Below is a small trained network, with its code and all its weights. Each question gives an input and a target symbol and asks what happens when units are switched off, that is, made to give their printed mean instead of their output.

import numpy as np


def w(rows, s, z=0):
    codes = np.array(rows[::2]) - 128.0
    scale = np.full(codes.shape[1], s)
    scale[-1] = z or s
    return codes * scale


def softmax(a):
    e = np.exp(a - a.max(-1, keepdims=True))
    return e / e.sum(-1, keepdims=True)


def log_softmax(a):
    a = a - a.max(-1, keepdims=True)
    return a - np.log(np.exp(a).sum(-1, keepdims=True))


def net(x, mask):
    ids = ['αγδεζλμξπστ'.index(c) for c in x.split()]
    T = len(ids)
    res = E[ids] + P[:T]
    u = 0
    for l in range(3):
        r = res
        for j in range(2):
            rows = slice(3 * j, 3 * j + 3)
            q, k, v = (r @ M[l][rows].T for M in (Q, K, V))
            z = softmax(np.where(np.tri(T) > 0, q @ k.T / 3**0.5, -1e9)) @ v
            o = O[l][rows]
            res = res + np.where(mask[u + j], z, o[:, -1]) @ o[:, :-1]
        u += 2
    return log_softmax(res[-1] @ U[:, :-1].T + U[:, -1])


Q, K, V, O = {}, {}, {}, {}
E = w([
[90,199,134,203,97,134],'α',
[44,149,169,118,10,130],'γ',
[115,222,134,107,122,200],'δ',
[174,163,121,83,186,120],'ε',
[90,105,148,202,82,162],'ζ',
[123,160,241,113,75,191],'λ',
[145,133,78,176,241,29],'μ',
[247,81,19,116,88,17],'ξ',
[2,57,78,44,162,125],'π',
[173,61,46,76,194,191],'σ',
[164,148,182,182,138,214],'τ',
],0.0082)
P = w([
[143,145,255,181,216,97],'0',
[78,147,110,24,24,138],'1',
[128,115,52,46,37,131],'2',
[110,125,11,61,46,131],'3',
[106,134,10,49,50,131],'4',
[115,137,18,79,30,100],'5',
],0.0036)
Q[0] = w([
[126,242,204,163,109,237],'0.h1',
[84,142,172,224,64,177],'0.h1',
[118,97,74,141,217,47],'0.h1',
[182,3,68,191,216,24],'0.h2',
[82,43,165,160,206,175],'0.h2',
[166,127,241,181,197,217],'0.h2',
],0.0063)
K[0] = w([
[180,227,128,139,99,154],'0.h1',
[109,183,218,170,72,210],'0.h1',
[67,62,58,44,107,120],'0.h1',
[164,209,39,2,81,220],'0.h2',
[121,155,183,44,45,113],'0.h2',
[182,198,200,175,50,87],'0.h2',
],0.0068)
V[0] = w([
[196,110,254,208,60,210],'0.h1',
[62,59,104,99,44,83],'0.h1',
[200,23,20,30,203,128],'0.h1',
[163,136,141,240,197,93],'0.h2',
[147,248,149,26,112,109],'0.h2',
[205,200,66,212,135,20],'0.h2',
],0.0066)
O[0] = w([
[185,231,195,104,96,115,11],'0.h1',
[70,55,175,72,70,117,231],'0.h1',
[160,34,82,88,175,214,218],'0.h1',
[180,110,157,209,145,93,1],'0.h2',
[2,214,105,128,184,197,197],'0.h2',
[105,76,115,222,125,169,69],'0.h2',
],0.0077,0.00098)
Q[1] = w([
[239,62,55,82,229,112],'1.h1',
[167,225,108,38,214,60],'1.h1',
[164,45,52,166,78,153],'1.h1',
[144,142,73,20,78,3],'1.h2',
[50,130,157,179,43,231],'1.h2',
[115,205,145,111,18,173],'1.h2',
],0.0058)
K[1] = w([
[31,46,74,45,65,124],'1.h1',
[157,13,57,223,154,23],'1.h1',
[66,172,129,27,169,212],'1.h1',
[117,53,69,129,253,206],'1.h2',
[105,238,230,219,102,57],'1.h2',
[200,179,194,221,230,70],'1.h2',
],0.0062)
V[1] = w([
[153,101,49,190,189,95],'1.h1',
[218,89,159,141,125,39],'1.h1',
[223,75,178,132,95,47],'1.h1',
[211,46,59,205,101,71],'1.h2',
[131,146,168,174,43,37],'1.h2',
[3,45,155,18,60,202],'1.h2',
],0.0066)
O[1] = w([
[93,107,53,192,112,52,48],'1.h1',
[217,69,183,154,50,30,14],'1.h1',
[211,73,197,131,50,63,11],'1.h1',
[156,20,129,168,55,116,81],'1.h2',
[54,54,223,75,134,143,34],'1.h2',
[108,208,13,2,46,125,170],'1.h2',
],0.0057,0.0012)
Q[2] = w([
[181,139,142,81,212,2],'2.h1',
[140,81,42,46,132,26],'2.h1',
[101,147,245,198,66,194],'2.h1',
[132,168,139,170,28,213],'2.h2',
[120,141,95,172,69,88],'2.h2',
[117,98,86,136,160,27],'2.h2',
],0.0061)
K[2] = w([
[83,56,8,124,49,68],'2.h1',
[97,68,23,76,206,195],'2.h1',
[172,187,218,241,90,18],'2.h1',
[254,14,205,224,118,23],'2.h2',
[184,72,98,165,205,140],'2.h2',
[83,125,82,97,208,220],'2.h2',
],0.0056)
V[2] = w([
[25,90,177,102,54,132],'2.h1',
[143,113,197,67,85,47],'2.h1',
[78,162,77,222,57,2],'2.h1',
[231,136,87,32,66,150],'2.h2',
[173,22,173,194,105,49],'2.h2',
[17,201,159,85,124,182],'2.h2',
],0.006)
O[2] = w([
[26,16,68,2,195,96,99],'2.h1',
[187,35,19,60,97,134,73],'2.h1',
[39,112,71,233,3,100,72],'2.h1',
[194,215,158,63,123,27,57],'2.h2',
[94,74,252,61,97,158,253],'2.h2',
[156,92,22,180,179,128,45],'2.h2',
],0.0056,0.0028)
U = w([
[48,84,93,64,201,19,157],'α',
[42,64,122,177,208,44,187],'γ',
[95,189,150,182,179,138,86],'δ',
[106,146,82,200,85,134,175],'ε',
[75,181,157,55,125,130,2],'ζ',
[229,200,135,147,93,2,198],'λ',
[114,140,112,134,77,201,69],'μ',
[187,96,157,64,230,173,66],'ξ',
[134,235,157,124,70,62,110],'π',
[217,21,86,62,77,151,95],'σ',
[203,107,156,109,150,171,135],'τ',
],0.0053,0.0049)

Each question gives the input, a string of symbols that net reads in full, and the target symbol t.
The units are the heads (3 rows each of Q, K, V and O). Each row of codes is followed by its name. A weight is (code - 128) times the scale printed after its matrix; where a second scale follows, it is the last column's (O and U).
mask holds one flag per head, layer by layer. A switched-off head (its flag False) gives its mean, the last column of its rows in O, instead of its output. The means were averaged over made-up inputs and are rounded, as every weight is.
A unit's drop is (log p(t) with every unit on - log p(t) with that unit switched off) / (log p(t) with every unit on - log p(t) with every unit switched off).
The circuit of an input: a set's keep is (log p(t) with only the set's units on - log p(t) with every unit switched off) / (log p(t) with every unit on - log p(t) with every unit switched off). Starting from all 6 units, units are removed one at a time, each time the one whose removal leaves the highest keep (on an exact tie, the one counted first), for as long as the keep stays at least 0.8.
units of the circuit, in order: the units of the circuit, biggest drop first
unit that matters most: the unit with the biggest drop
heads that matter: for each layer, one digit per head in row order, 1 if its drop is at least 0.15 and else 0, layers parted by /
drop of u: that unit's drop, to one decimal
input ζ γ ζ ζ σ τ, target σ: units of the circuit, in order	[2.h1, 0.h2, 1.h1, 0.h1]
input λ π α σ ξ τ, target ξ: heads that matter	10 / 11 / 10
input γ α ε, target α: heads that matter	11 / 01 / 11
input λ α δ α, target ξ: units of the circuit, in order	[1.h2, 2.h1, 1.h1, 0.h1]
input γ σ μ μ, target λ: heads that matter	01 / 01 / 11
input δ ε ξ, target ε: unit that matters most	0.h2
input π γ σ λ ζ γ, target λ: units of the circuit, in order	[2.h2, 1.h2, 0.h2]
input α λ δ σ ξ γ, target γ: units of the circuit, in order	[1.h2, 0.h1, 0.h2, 2.h2]
input γ ε σ ξ τ, target α: units of the circuit, in order	[0.h1, 2.h1, 1.h2]
input σ λ ε λ, target π: units of the circuit, in order	[0.h2, 1.h2, 0.h1, 2.h2]
input μ π ξ, target α: units of the circuit, in order	[0.h1, 2.h1, 1.h1]
input μ μ γ γ ξ, target σ: units of the circuit, in order	[1.h2, 0.h2, 0.h1]
input α ξ σ σ ε λ, target γ: heads that matter	11 / 01 / 10
input ξ α α γ ζ, target ζ: units of the circuit, in order	[2.h2, 1.h1, 1.h2, 0.h2]
input σ λ ζ π τ α, target π: unit that matters most	0.h2
input γ σ ξ, target λ: units of the circuit, in order	[2.h2, 1.h2]
input σ ζ ζ, target π: heads that matter	11 / 01 / 01
input α τ ζ δ σ ζ, target γ: units of the circuit, in order	[1.h2, 0.h1, 2.h2]
input γ δ ξ σ ζ, target α: units of the circuit, in order	[2.h1, 0.h1, 1.h2]
input π ξ τ, target λ: units of the circuit, in order	[2.h2, 1.h2, 0.h1]
input σ ξ μ γ, target π: unit that matters most	2.h2
input ξ ξ ξ, target σ: heads that matter	00 / 01 / 00
input δ ξ ξ α γ, target δ: heads that matter	11 / 11 / 10
input τ δ λ, target τ: heads that matter	11 / 11 / 11
input τ γ σ γ γ μ, target λ: drop of 2.h2	0.7
